Rows and roughly how far along a hidden order each lies, from 0 to 10:
[  8  19  -2  -6   2 -12 -13  12  -4   4   7  11   2   8  -3   7  -5   0
   5   7   1  42  39   0   6   2 -32 -24  12   6   8  -9 -27   9   1 -44
  11 -68  22]
8
[ 11   8  -4  -2  10 -12  -4 -35   2   1   5   9  -8  -6 -34  -8   0  11
  -8   8   1  -9 -15   0   2  -9  12   1  -5  -3  -3 -22 -22 -10  -5 -21
  -5  22  42]
9
[  3  18  -4  -2   7  -7 -10  -9  -9  -7  20   5 -12  -4  -8 -20   2  10
  -2   2  -4  13  20  -3   6  19   9   0  -7   4   4  -6 -24   1   1 -61
   8 -43  45]
10
[ -5   9  -3  -2  13  -7 -11 -39 -11   1   2  -3  11  -7 -27 -29  -1   9
 -11   0   2 -24  -7   0  -2  -1  22   8  -9   2 -13  -6 -12 -11  -1  -7
 -22  38   0]
5
[-10  10  -2  -5   3   0   0  25 -12   7   6  10  20   2  18 -13  -6  -1
   4   8   3  13  25   5   6   9 -19  -5  11  12 -23   2 -16  14   7 -22
  -9 -40   6]
2
[ 21  -2  -2   0  -3 -20   2 -19  11  -1  -9  -9   4  -7 -20  -8   4  18
 -10  -5  -1  -8  -6  -6   5   8  14   3  -5 -11   5 -16 -15 -10 -10 -52
  -2  25  16]
8
[-11  -2  -7  -9  10  -6  -3 -30 -16  -2   8 -25  37  -8 -31 -42  -1   5
 -13  -3   1 -29  -6   2  -1   8  35  14  -5   1  -8 -10 -21  -9  -1  18
 -29  70   0]
1
[ 26   8   0  -5 -17  -2 -15   1   4  -1   6   6  -6   4  12  26  -3  -1
   5   3  -5  40  29  -2   8   9 -15 -18   9   1   4 -16  -9  -2  -1 -88
  19 -59  16]
8
[-54  18  -6   0  19  -7  -5  14 -28  -1  24   4  28   5   5 -85  -4 -18
   2   9   8   1   3   7   0  24  -7  20   6  21 -46   5 -12  16  13 -10
 -53  20   6]
0
[ -5  -5  -4  -4  11  -2  -1 -22 -14  -5   6 -24  23  -6 -18 -55  -3   1
 -10  -4   1 -30 -12   2   0  11  30  18  -6   2 -23 -10 -16 -17   4  23
 -20  71  -3]
0

[-35  28  23  14  -7 -25  74 -43  39 -13 -60 -13 -34 -10 -18  36 -61  24
   1 -19   8   9   6 -18 -55  11  72  33  17]
6
[ -14   82    9   64  -29  -17   49  -42   18   21 -107    0  -19   53
  -19   69  -78   31   18   -3   23   23   -7  -13    9  -58   77   37
   23]
9
[-97  37   1  37 -12  -5  18 -25 -15  21 -33 -20  -3  49 -36  27  -8  38
  49  32   0  15  -2  -7 -55  35  10  53 -19]
4
[ 10 -12 -15  16   3 -27  39   1  27  18 -17  11  11  27  19 -59 -18  44
  24 -29 -41  10   4  30  22 -26 -14 -22  22]
6
[-80  24  33  22 -20  -2  33 -17 -26  -1 -70 -21  23  -3 -26  89 -45  -1
  -1  -7 -36  13   4  -5  10 -36  11  33 -33]
0
[ 52   8 -13  52 -24  24 -15  11 -45   8   6   6 -16 -10  -6   0   5  -5
   2   9  13   9 -31 -15  30 -26  67  44  13]
1
[-80  51 -16  16  -7 -20   4  -6  50  27 -19   0 -14   2  -9 -64   6  41
  14 -18 -32   1  12 -11 -35  43 -32   8  10]
10
[ 26   4  10  29   7 -11  38 -26  36  25  -2  -8  20  28  -6  21 -50  36
  15  11  42  13  -2   8  35 -50  -1 -35 -25]
4
[ 46  11   8  -6   5  -7 -32 -22  35  56  -8   8  -4  52 -34 -25  13 -11
  -3   9  34  12  -5   1 -23  21  48 -11  23]
3
[ 16  49  16 -26 -29   3  18 -23 -21 -14 -41  -7   6 -11 -19   5  -1  12
   8 -18 -87  24  -2 -13 -34  31 -42  28  20]
7
[-68  12   1  16 -18  -8  43 -31  10  -3 -57   0   4  59  -5  52 -46  42
  14 -13 -40  29 -12  38  34 -55   9 -18   4]
8
[-22 -23 -23  38  -2   5  -5  15 -47 -14 -36  -7 -22  36 -23  32  31   0
  26  10 -31  -1   5  -1  -1   8  63  42 -12]
0
[ 27  13   1   5  18 -12  15 -29  50   5 -14  11  13  37  13  33   4  -6
 -28  -2  46 -12   3  36  -8   4  53 -54  14]
4
[-25 -17   3 -36   1  -5  12  -7  27 -28 -24  11  -7   3  10  30 -19 -17
 -34 -32 -41   3   5  12  18  -9  18 -40  28]
4
[ -7 -18   6 -20  -7   5 -52   0  44 -11  32   1   6 -29   9  37   2 -27
 -49  -3  19 -22 -19  29  23  11  24 -29 -45]
3
[ 26  36  10   3 -11  -5  17 -28  28  15 -36   8 -17  44  19   2 -64  28
  40  11  -6  27  -9  12  20 -39  13   0  24]
9
